Each row is followed by its group and then its class within the group.
[-9.1 10.2 14.1 6.5 -27.4 2.1 10.4 16.8 4.5 -1.5 7.5 0.9 -3.0 4.0 -6.0 2.8 7.1 11.8 5.2 -4.2 1.2 2.7 -1.7 7.7 3.7] : W:T
[8.2 -6.2 24.8 12.3 -3.4 3.3 0.0 8.7 2.5 -13.0 19.7 -7.3 -2.6 15.5 0.7 -5.1 8.0 -5.7 1.6 -4.8 -59.8 -1.1 -3.9 2.7 -26.1] : W:Y
[-5.2 2.0 -7.3 5.2 22.3 3.2 -3.8 2.6 0.9 9.2 -6.3 -0.8 -1.4 3.0 7.8 -1.7 3.0 0.5 -2.3 -3.6 26.4 1.2 1.7 2.5 23.0] : L:J
[6.7 -1.4 7.7 22.5 -13.5 -5.0 2.7 -2.8 3.5 -16.1 2.2 0.4 4.5 -4.0 4.7 -4.9 -2.8 8.8 4.8 -0.6 -39.1 -4.8 1.9 -3.3 -24.3] : C:G
[2.2 16.7 -7.4 9.3 -22.4 1.1 9.0 11.7 -1.3 -0.7 9.9 0.8 -0.6 17.1 -2.7 -0.5 0.9 6.7 -3.4 2.6 10.2 7.6 -2.6 4.4 3.8] : W:T
[-5.4 1.9 -7.5 1.2 5.8 3.2 -3.7 3.7 0.2 3.4 -4.7 3.0 0.9 1.5 7.8 -5.1 3.3 4.9 -1.3 0.1 30.8 6.2 0.5 0.0 3.6] : L:M
[10.5 12.4 5.6 12.6 8.8 -0.1 4.4 7.2 -0.9 -10.5 2.7 -11.9 2.1 13.4 4.4 -2.2 -2.0 -0.2 -1.7 -3.4 -19.5 1.0 -3.1 -1.0 4.5] : W:Y
[-0.5 -1.9 15.0 5.0 -17.2 1.3 7.1 11.1 3.4 -6.3 12.2 -1.1 1.1 5.8 -2.8 0.2 9.9 3.0 3.4 -3.1 -16.2 0.1 -1.0 6.9 -11.9] : W:T
[-20.5 -8.8 11.2 -16.1 -40.6 -1.4 15.6 13.5 8.2 1.7 -0.1 11.9 -5.8 -44.6 -5.7 7.5 16.5 16.9 7.1 -13.8 27.0 -9.9 0.6 7.6 -1.7] : L:B
[7.6 -4.7 15.9 -5.1 -30.0 0.0 15.4 14.1 2.6 -12.2 13.8 1.7 -2.2 -17.1 -6.3 6.2 8.6 6.1 6.8 -4.3 -22.1 -7.5 -3.7 7.3 -22.3] : W:Y
[-0.6 -2.3 -1.2 2.3 -15.2 -1.8 3.8 2.7 2.0 7.0 -2.0 5.5 5.8 -30.1 8.5 -0.9 0.2 5.9 2.5 1.4 12.2 -1.9 0.6 3.0 -4.7] : C:H
[-13.0 -17.0 11.6 6.3 -1.1 0.3 8.4 9.0 7.8 -1.2 2.2 -1.0 -0.2 -58.1 3.3 0.1 10.1 5.3 3.8 -12.0 -18.3 -21.2 -1.8 6.7 -18.9] : L:J
[-1.6 -9.1 1.3 5.6 -8.4 -2.5 4.7 0.5 4.7 -6.2 -0.3 5.0 4.2 -28.7 8.6 -0.5 0.6 10.9 2.0 -2.3 -4.1 -7.2 0.5 -0.7 -13.7] : C:H
[-11.4 -4.9 5.9 -8.9 -6.2 2.4 11.9 11.6 6.3 -1.2 -0.8 -5.4 -4.8 -26.1 -2.6 2.1 12.6 2.6 4.0 -12.0 17.2 -9.5 -2.1 3.9 -9.2] : L:B
[17.5 -11.0 24.6 6.4 -10.7 2.0 9.8 8.1 4.5 -17.6 17.9 -13.9 -5.0 3.3 0.7 0.5 9.5 -3.8 4.4 -13.7 -63.9 -12.1 0.5 0.0 -22.8] : W:Y
[5.2 35.6 -27.1 31.1 51.1 -2.9 -16.1 -16.2 -5.5 3.9 -21.6 -24.8 10.8 69.2 7.9 -16.6 -18.3 -7.6 -9.6 10.4 38.9 14.8 2.9 -12.0 23.2] : C:K
[-7.7 21.7 -23.0 29.1 45.1 5.5 -15.3 -8.1 -0.9 10.0 -17.4 -19.5 4.5 57.5 6.4 -14.0 -9.0 -9.0 -5.9 -0.4 48.7 9.8 4.0 -8.8 25.6] : L:B
[-4.4 -6.3 0.3 11.3 13.8 1.0 2.3 5.6 4.1 1.2 -1.6 -11.2 0.1 -12.7 6.2 -1.2 6.5 3.6 -0.2 -10.1 5.2 -6.4 -0.7 4.1 2.0] : L:B

Each row is followed by its group and then its class within the group.
[-2.5 10.8 -4.6 -2.9 -7.8 -2.5 3.4 3.2 7.0 2.3 3.8 -6.2 -5.7 6.9 -9.4 -2.3 5.3 0.3 -2.7 11.6 -7.4 -10.0 -1.9 -0.7 -0.1] : (81):<14>
[-7.6 4.9 -2.7 -2.9 -10.0 7.4 -2.7 -8.4 1.4 6.6 1.4 -15.2 -0.4 10.1 -8.6 0.2 -5.3 0.3 4.5 9.5 0.9 -6.9 0.3 -3.3 6.6] : (81):<28>
[-2.3 10.8 -4.4 1.9 -4.8 0.0 0.2 -4.2 10.2 -0.4 0.3 -10.2 2.1 0.9 -3.9 -0.1 0.7 4.7 2.9 15.2 -3.1 -12.3 4.5 0.4 -1.2] : (81):<28>
[-2.9 7.0 -5.2 -0.4 -1.3 0.2 2.7 0.1 -0.7 5.6 2.0 -2.7 -1.3 1.6 -5.3 -0.9 0.9 0.3 1.5 1.8 -1.5 -2.7 4.8 1.4 4.5] : (81):<16>
[-7.1 13.7 -5.3 1.6 2.5 7.2 -2.6 0.3 7.7 -3.3 1.9 -8.2 2.7 -6.0 -6.7 3.0 5.1 -10.6 -1.9 13.4 -7.4 2.3 9.5 2.2 4.7] : (81):<16>
[-9.3 7.0 0.5 6.6 3.6 8.2 -7.1 -9.6 3.3 10.2 3.1 -12.5 4.9 0.2 -1.0 -5.1 -8.6 3.9 8.0 4.2 1.2 -3.0 4.5 -3.0 0.5] : (81):<28>
[-4.7 10.1 -1.4 -4.4 1.3 0.0 0.2 -5.4 9.7 3.8 -0.6 -9.8 5.1 3.7 1.0 -4.0 -2.0 4.6 7.4 9.4 2.5 -13.0 -1.6 -0.2 1.6] : (81):<28>
[4.9 6.8 -3.6 -6.3 -4.1 -5.7 -6.3 0.2 -2.6 -12.5 -0.7 6.2 -3.7 -0.1 -1.8 4.8 8.6 -7.2 -2.7 9.6 5.2 -2.5 -18.3 -1.6 0.7] : (82):<15>
[-6.9 9.0 -3.6 -0.9 -9.7 5.3 -3.7 0.0 4.7 2.6 4.7 -11.6 -1.1 -2.5 -12.0 1.8 -0.9 -7.3 7.0 8.7 -7.9 -7.0 7.3 2.5 6.7] : (81):<14>
[1.7 4.3 -4.5 -5.9 -8.5 -3.8 -8.7 -5.7 -3.4 -5.5 0.0 6.5 2.3 -10.0 -1.0 -4.7 -0.8 5.8 -8.6 11.2 2.3 -10.8 -13.9 -4.9 -7.2] : (82):<21>
[6.5 1.8 -1.1 -4.5 -3.7 -7.5 -6.0 -0.8 -8.4 -4.5 -2.4 12.3 -2.6 0.9 1.5 -3.7 5.3 2.6 -1.5 -3.2 7.1 -0.8 -17.6 0.2 -5.8] : (82):<15>
[-7.7 21.1 -2.8 -20.1 -18.7 -8.0 7.0 -3.3 6.2 -12.6 -1.4 2.0 -8.4 11.6 -10.5 16.9 16.8 -3.8 -6.9 38.3 -10.6 -17.6 -10.3 -13.5 -2.0] : (81):<28>
[2.1 -1.4 -2.0 -9.9 -3.0 -4.6 -5.9 2.1 -3.7 -3.1 -2.7 8.1 -2.1 4.8 1.0 -0.6 3.3 0.4 -0.6 3.9 4.4 -8.0 -21.1 -2.9 -5.9] : (82):<15>
[-6.0 12.2 -3.2 2.1 -7.9 3.5 -3.1 -8.0 5.5 3.4 4.3 -5.4 -1.6 -0.6 -7.0 -6.1 -3.0 9.2 -1.8 12.5 -5.6 -13.8 2.0 -3.6 -0.8] : (81):<14>
[-3.9 9.1 -4.5 -7.7 -6.4 1.9 -1.7 -6.6 4.9 2.3 2.5 -9.7 2.1 8.1 -0.5 2.2 2.8 -3.1 3.7 14.1 -1.9 -8.5 -8.2 -5.7 -3.8] : (81):<28>
[4.2 7.2 0.6 -13.8 -9.0 -11.3 -2.2 -2.9 -4.4 -13.8 -2.5 8.9 -4.9 3.2 0.9 6.9 15.8 -0.5 -1.8 9.8 2.9 -1.2 -19.6 -2.2 -2.4] : (82):<15>
[-10.1 4.5 -3.0 -2.5 -7.5 5.8 0.3 -1.9 3.3 1.4 0.1 -4.6 -7.4 -1.1 -6.6 -0.9 -5.4 8.5 1.9 7.4 -5.4 -7.6 8.3 -4.4 -1.8] : (81):<14>
[-2.4 2.9 -1.0 1.8 -4.4 3.6 2.5 -0.7 6.8 -3.0 0.0 -8.2 -3.2 3.5 -8.5 6.3 3.0 -6.3 2.1 6.9 -2.9 -3.4 6.1 0.1 2.0] : (81):<16>
[2.9 6.2 -2.4 -12.9 -19.5 -8.6 -2.3 0.2 -6.4 -11.0 -3.9 10.3 -8.9 -4.4 -3.6 3.4 9.4 0.7 -9.2 11.4 1.9 -7.5 -18.5 -4.8 -3.3] : (82):<12>
[4.6 5.0 -0.7 -9.8 -11.7 -13.3 -4.8 -4.2 -0.9 -10.6 -1.1 0.3 -5.8 2.4 -1.5 0.8 13.4 1.3 -2.3 9.2 2.8 1.8 -15.5 -5.8 -4.7] : (82):<15>
[4.2 8.1 -1.8 -14.2 -14.6 -11.4 -7.1 0.7 -3.4 -9.8 2.3 -2.7 -8.5 -5.8 -5.0 2.0 10.8 -2.5 -1.8 20.1 -3.5 -18.6 -21.2 -3.5 -5.1] : (82):<12>
[-0.8 -1.0 -2.7 -1.9 -13.8 -1.0 -7.7 3.4 -3.3 -12.1 5.1 -1.4 -2.2 -12.6 -6.9 -3.5 11.4 -4.4 -2.0 12.7 1.0 -9.3 -18.9 4.6 -3.1] : (82):<21>
[-5.8 6.8 -1.7 -0.1 -10.9 -2.7 4.2 -2.1 8.7 5.9 1.4 -3.7 -1.2 2.9 -6.7 -0.8 -1.2 12.2 -1.9 9.7 -7.4 -12.9 6.0 -5.9 -1.7] : (81):<14>
[-9.9 6.4 -2.4 2.7 -3.7 7.7 -1.4 -2.7 8.3 1.8 3.1 -12.1 3.4 -7.7 -7.1 -1.2 -2.6 -1.9 0.3 4.4 -6.4 -0.3 11.2 4.3 8.0] : (81):<16>
[-4.4 16.0 -3.6 2.5 2.0 3.8 -9.1 -7.5 7.5 0.5 4.6 -9.2 1.5 -6.1 -6.6 -5.0 1.6 -3.6 -2.4 10.1 -4.6 1.3 6.0 1.6 2.3] : (81):<16>
[-2.9 18.2 -2.6 4.2 0.4 3.8 -2.2 -5.5 6.3 -6.6 2.1 -2.7 -1.3 -7.3 -9.3 -1.2 4.6 -3.3 -6.2 11.3 -5.7 -4.0 9.4 0.4 -1.1] : (81):<16>
[1.6 2.8 -2.6 -10.8 -11.0 -6.6 -1.2 -2.0 -4.1 -6.0 0.0 14.8 -6.7 -2.1 -3.0 -1.0 2.8 4.5 -1.6 9.3 -1.2 -11.6 -7.0 -5.2 -2.3] : (82):<21>
[-7.5 5.9 -3.0 -11.0 -8.7 1.5 1.2 -4.9 5.5 3.2 1.3 -12.1 -1.2 9.3 -5.6 7.9 0.2 -1.5 10.5 14.3 -4.1 -14.7 -4.9 0.0 6.6] : (81):<28>
[4.5 4.9 -2.4 -11.4 -10.6 -11.2 -5.6 1.8 -5.8 -8.0 -1.2 6.6 -6.8 -8.4 -0.8 -6.0 2.7 -0.1 -0.4 7.9 -0.4 -9.1 -16.6 0.1 -9.4] : (82):<12>
[2.3 4.3 -5.0 -10.0 -13.2 -17.7 -1.5 -6.9 -2.0 -13.6 -3.2 8.6 -7.5 -1.9 -1.7 3.6 18.5 2.9 -2.8 11.4 5.6 -6.5 -17.7 -4.0 -1.4] : (82):<15>
[3.0 2.2 -0.8 -9.6 -11.5 -4.2 -12.7 1.8 -9.8 -12.5 -0.7 1.0 -6.4 -7.2 -3.0 -1.0 6.7 -4.2 -5.2 9.6 0.3 -4.0 -18.3 -4.4 -3.4] : (82):<12>
[0.7 8.4 -1.6 -11.9 -11.1 -15.2 -7.7 0.4 -2.9 -11.4 2.0 0.1 -7.9 -8.4 -2.0 1.2 10.7 -5.1 -1.1 16.9 -0.5 -8.3 -13.1 0.8 -2.6] : (82):<12>
[3.4 4.4 1.4 -16.6 -18.1 -12.4 -3.6 -0.1 -4.6 -12.9 1.3 2.9 -8.5 1.7 -2.4 8.1 10.9 -3.6 -2.1 19.7 -2.0 -16.7 -22.5 -8.4 -2.1] : (82):<12>
[-3.1 10.2 -3.0 2.1 -6.3 0.1 0.9 -1.1 11.2 7.8 3.1 -11.5 1.9 4.7 -9.0 -5.9 0.7 2.4 -0.3 9.1 -5.8 -8.8 2.6 -3.7 -4.3] : (81):<14>
[-1.7 4.3 -3.6 -1.3 -3.6 -1.9 -9.7 0.7 -2.8 -2.5 4.1 3.8 -1.6 -6.8 -1.5 -10.3 -2.1 4.2 -0.6 3.4 0.4 -5.7 -13.0 0.8 -6.4] : (82):<21>
[-2.6 6.1 -5.2 -1.5 -5.4 5.9 3.2 -2.3 4.7 3.1 -0.5 -8.0 -2.4 12.2 -6.4 1.6 -0.8 -3.0 0.6 12.8 -2.5 -8.5 -4.3 -4.7 1.2] : (81):<28>
[-2.6 14.3 -0.7 -3.9 1.4 8.4 -3.2 -8.8 4.8 3.8 -1.5 -13.0 1.0 9.1 -1.7 0.6 3.4 2.4 5.7 16.8 0.7 -12.7 -5.2 -5.0 -4.5] : (81):<28>
[-5.2 12.2 0.7 -3.4 -11.3 -2.1 1.2 -2.5 3.5 7.2 1.8 -15.8 -0.1 3.8 -6.3 -1.2 -2.7 5.5 6.3 5.0 -2.4 -5.6 6.9 -3.1 4.6] : (81):<14>
[0.6 -3.5 1.9 -0.7 -13.4 -3.0 -7.9 -1.6 -7.9 -12.5 -0.7 3.5 -3.1 -8.2 -5.2 -1.8 4.5 5.3 -3.9 8.1 0.1 -5.9 -10.7 -1.7 -3.9] : (82):<12>
[-2.3 0.5 -3.7 -3.5 -10.6 -3.6 -5.9 -1.1 -6.4 -7.7 -1.8 1.8 -2.6 -5.2 -4.1 -2.7 0.8 -2.9 -1.4 4.2 0.5 -7.4 -9.1 -1.0 2.5] : (82):<21>
[-0.8 10.8 -0.7 3.3 -4.8 0.2 2.8 -3.5 12.7 0.3 -0.7 -4.3 1.0 -0.3 -3.4 -1.1 4.7 1.8 -0.4 10.9 -2.9 -6.7 6.9 -1.5 -2.2] : (81):<16>
[-2.5 6.8 -0.5 3.4 0.3 0.3 -0.1 0.2 9.7 3.4 2.4 -10.2 2.2 -5.2 -5.1 -2.5 5.1 -3.3 -1.4 6.7 -2.4 -3.9 6.5 3.0 1.7] : (81):<16>
[-2.1 0.7 -3.3 -9.2 -3.8 -3.4 -9.1 -3.5 -5.5 -6.5 -1.4 5.4 -1.4 -7.0 2.3 -4.7 1.0 0.0 1.2 4.2 4.0 -4.7 -18.8 -1.1 -2.6] : (82):<12>
[-7.8 4.9 -3.6 -0.5 -4.4 3.1 1.9 -3.5 3.3 2.7 1.9 0.7 0.6 -6.5 -6.6 -2.3 -3.8 1.4 -1.9 7.4 -6.2 -5.6 5.5 -4.1 1.3] : (81):<16>
[5.1 5.4 -2.1 -10.9 -6.7 -12.5 -1.6 -1.6 -4.0 -8.1 0.7 9.5 -6.5 2.2 1.1 0.4 14.6 -1.8 -0.2 2.8 7.5 0.7 -24.5 1.4 -1.8] : (82):<15>
[-10.6 11.4 -3.3 -16.3 -12.9 -4.8 1.6 -5.3 6.3 -2.0 3.1 0.7 -4.7 5.8 -4.4 10.1 3.2 0.2 4.1 15.7 -7.4 -8.2 -8.3 -6.8 2.5] : (81):<28>
[-4.3 13.2 -0.2 -3.5 -11.7 -8.8 2.8 -0.8 9.3 2.8 3.5 -1.5 -3.0 -3.7 -8.5 1.5 1.1 9.6 -3.2 14.7 -10.0 -15.0 5.5 -8.7 -3.3] : (81):<14>
[4.0 -1.0 -1.1 -6.1 -12.5 -10.4 -0.4 -2.8 -8.9 -13.5 -2.3 8.5 -5.7 -1.5 0.1 -0.7 10.8 0.1 -5.9 1.0 5.7 2.5 -14.9 -0.6 -1.3] : (82):<15>
[-3.4 8.6 -4.4 -1.2 -5.0 3.4 -4.4 -7.1 0.2 0.1 2.0 -8.2 -4.7 2.0 -8.9 -4.2 1.0 -1.2 -0.2 9.7 -3.9 -1.4 -2.2 -2.2 0.7] : (81):<16>
[-4.1 5.0 -6.9 -8.3 -6.9 4.7 2.9 -2.2 1.0 3.7 -0.7 -4.9 -1.2 5.0 -7.9 4.2 -5.0 -1.9 1.2 13.3 -6.1 -14.6 -10.1 -6.1 1.9] : (81):<28>
[1.4 3.7 -3.2 -1.9 -9.7 -4.5 -2.0 -4.7 1.2 -9.0 -2.6 4.4 -0.9 -9.6 -3.8 -0.1 2.9 3.3 -4.5 12.7 -0.7 -14.6 -7.0 -5.4 -4.3] : (82):<21>

Each row is followed by its group and then its class within the group.
[29.0 0.3 -4.7 -10.1 -29.4 0.1 -21.5 9.6 3.8 -2.4 5.2 -0.6 -11.3 -11.3 -22.6 0.1 -4.1 -27.6 3.6 -4.9 3.7 -4.0 -1.1 -0.3 -5.8] : Q596:(25)
[13.5 10.7 -1.2 18.3 -0.5 -9.5 -11.3 -1.9 3.1 5.6 8.0 -4.8 -7.0 -18.4 24.0 16.2 7.3 -1.8 -0.2 -1.4 6.7 5.8 5.6 0.8 -4.1] : Q882:(28)
[13.5 13.2 2.0 -3.3 2.3 -5.1 -4.4 3.1 0.5 0.9 -4.4 4.9 -3.3 -13.9 -0.7 7.3 6.5 15.0 0.6 -5.3 2.0 0.8 0.4 -1.5 -2.3] : Q882:(18)
[-1.0 -2.4 -9.1 13.7 -12.4 -6.6 -7.3 1.5 3.5 10.8 -0.2 9.6 1.7 -3.7 13.7 -4.4 -2.4 -0.7 0.8 -10.3 7.6 -1.4 2.4 -2.6 11.4] : Q596:(17)
[7.1 12.5 1.8 14.1 8.4 -1.7 5.0 -0.5 1.8 -1.9 1.6 1.1 3.1 -16.6 27.6 13.4 8.8 26.5 0.2 6.4 0.4 6.8 -2.4 -4.1 1.8] : Q882:(18)
[10.2 15.9 0.5 4.5 -2.1 -9.1 -3.4 0.8 2.2 1.2 16.5 1.2 -10.7 -17.2 17.0 20.5 3.1 7.1 0.6 -1.8 3.5 5.9 -1.3 0.9 -11.3] : Q882:(28)
[15.0 10.9 -0.9 2.5 15.3 -3.7 2.3 -0.4 -1.0 -1.4 6.8 5.5 -4.6 -21.9 18.1 16.0 2.9 12.6 1.1 0.2 4.2 2.0 1.1 3.0 -1.7] : Q882:(18)
[8.5 -10.9 -1.1 13.6 2.0 -0.1 -6.3 -1.2 1.6 -6.9 8.8 1.1 -2.0 -8.8 13.8 10.6 7.8 26.2 -0.6 -4.8 8.1 3.6 0.5 -2.6 -12.1] : Q882:(18)
[14.2 4.5 -2.1 15.1 -9.0 4.6 -10.6 1.7 1.2 -3.4 9.0 8.7 -6.0 -23.4 13.2 22.4 4.7 2.3 -1.2 -7.5 8.9 0.8 3.4 0.7 -5.5] : Q882:(18)
[4.0 2.2 -3.0 5.4 -4.9 -10.6 2.9 2.7 3.5 -1.8 -1.9 -0.6 4.1 -5.1 -3.2 -10.9 -4.6 7.6 -0.6 -6.1 5.7 -5.0 0.3 -2.2 16.2] : Q596:(17)
[13.0 -0.3 -0.7 11.1 10.8 -6.9 -8.2 -2.8 -0.4 -6.0 8.5 4.3 -6.4 -29.4 6.4 19.1 3.4 -2.1 0.0 -3.6 6.0 6.4 -0.7 3.4 -2.3] : Q882:(28)
[9.9 -2.8 -6.4 6.2 -9.7 -3.6 -1.3 7.5 2.5 5.8 0.7 2.0 2.5 -7.2 3.3 2.5 -5.4 -13.0 1.3 -0.3 11.0 -2.8 -2.3 -1.5 22.5] : Q596:(25)
[4.3 -11.5 -6.9 -0.5 2.3 1.5 5.1 5.0 2.5 1.1 5.1 5.3 3.1 0.5 -13.1 1.3 -3.7 -6.8 2.1 -10.7 5.9 0.6 2.1 3.2 11.6] : Q596:(31)
[30.7 -10.4 -7.3 -20.8 -26.6 0.2 -16.7 14.7 -2.7 9.0 9.3 -2.5 -7.4 -22.1 -17.6 6.7 -11.2 -37.8 1.0 -10.4 0.5 2.6 -2.5 2.2 14.1] : Q596:(31)
[11.3 7.7 0.5 10.2 3.7 -1.1 -4.7 0.9 4.0 -3.7 7.2 3.1 -5.6 -23.6 15.7 13.8 7.2 11.6 -0.8 -11.4 2.7 6.6 -6.4 5.8 -9.6] : Q882:(18)
[9.8 6.7 3.7 3.0 11.8 -5.2 1.9 5.1 -2.0 -2.5 3.5 -1.3 -3.9 -14.7 9.7 17.6 -0.7 1.9 -1.1 -4.0 6.9 4.7 1.5 -1.1 1.3] : Q882:(27)
[10.1 10.3 3.4 15.1 6.3 -1.0 -10.4 -3.1 0.8 -2.5 0.4 6.4 -2.4 -12.0 7.6 16.4 4.1 14.9 -0.2 2.5 2.1 4.7 -2.1 2.5 -2.9] : Q882:(18)
[8.6 -6.8 -7.4 1.0 -22.0 -2.8 -10.4 6.7 -2.9 2.7 2.8 8.9 0.7 -3.4 -7.4 1.0 -4.0 5.6 2.0 -14.4 1.7 -5.7 3.9 -3.1 3.7] : Q596:(17)
[2.4 20.9 4.4 14.6 3.4 -8.0 -0.2 -4.7 1.5 0.3 -1.8 -0.6 0.8 1.9 13.6 8.8 4.7 30.2 -1.5 -0.7 5.9 -4.6 -1.4 -2.0 -2.6] : Q882:(18)
[-0.2 -3.0 -4.9 17.1 1.9 -3.6 -3.0 -1.5 2.6 4.7 2.5 6.1 3.7 -8.4 8.5 -3.4 -2.5 0.1 1.2 -8.7 6.3 -2.2 -0.6 1.0 12.5] : Q596:(31)
[10.4 4.3 0.1 13.4 -8.0 6.2 -5.6 3.1 0.8 1.5 4.2 1.9 -0.9 1.3 17.9 18.5 7.0 25.5 -1.8 -2.0 4.9 2.3 1.8 6.5 -7.3] : Q882:(18)
[15.4 10.2 2.3 -0.7 -3.9 -0.8 -4.2 5.7 1.3 -5.3 6.5 -7.5 -7.1 -10.8 -0.5 12.7 5.9 -11.6 -0.5 0.9 7.0 7.3 -0.7 0.4 -5.6] : Q882:(27)
[10.1 8.8 3.1 12.9 -2.8 1.7 -2.4 4.0 3.5 -0.2 15.1 1.8 -6.3 -12.5 29.8 14.4 6.0 4.1 0.0 -6.1 5.5 4.4 2.1 3.4 -5.5] : Q882:(18)
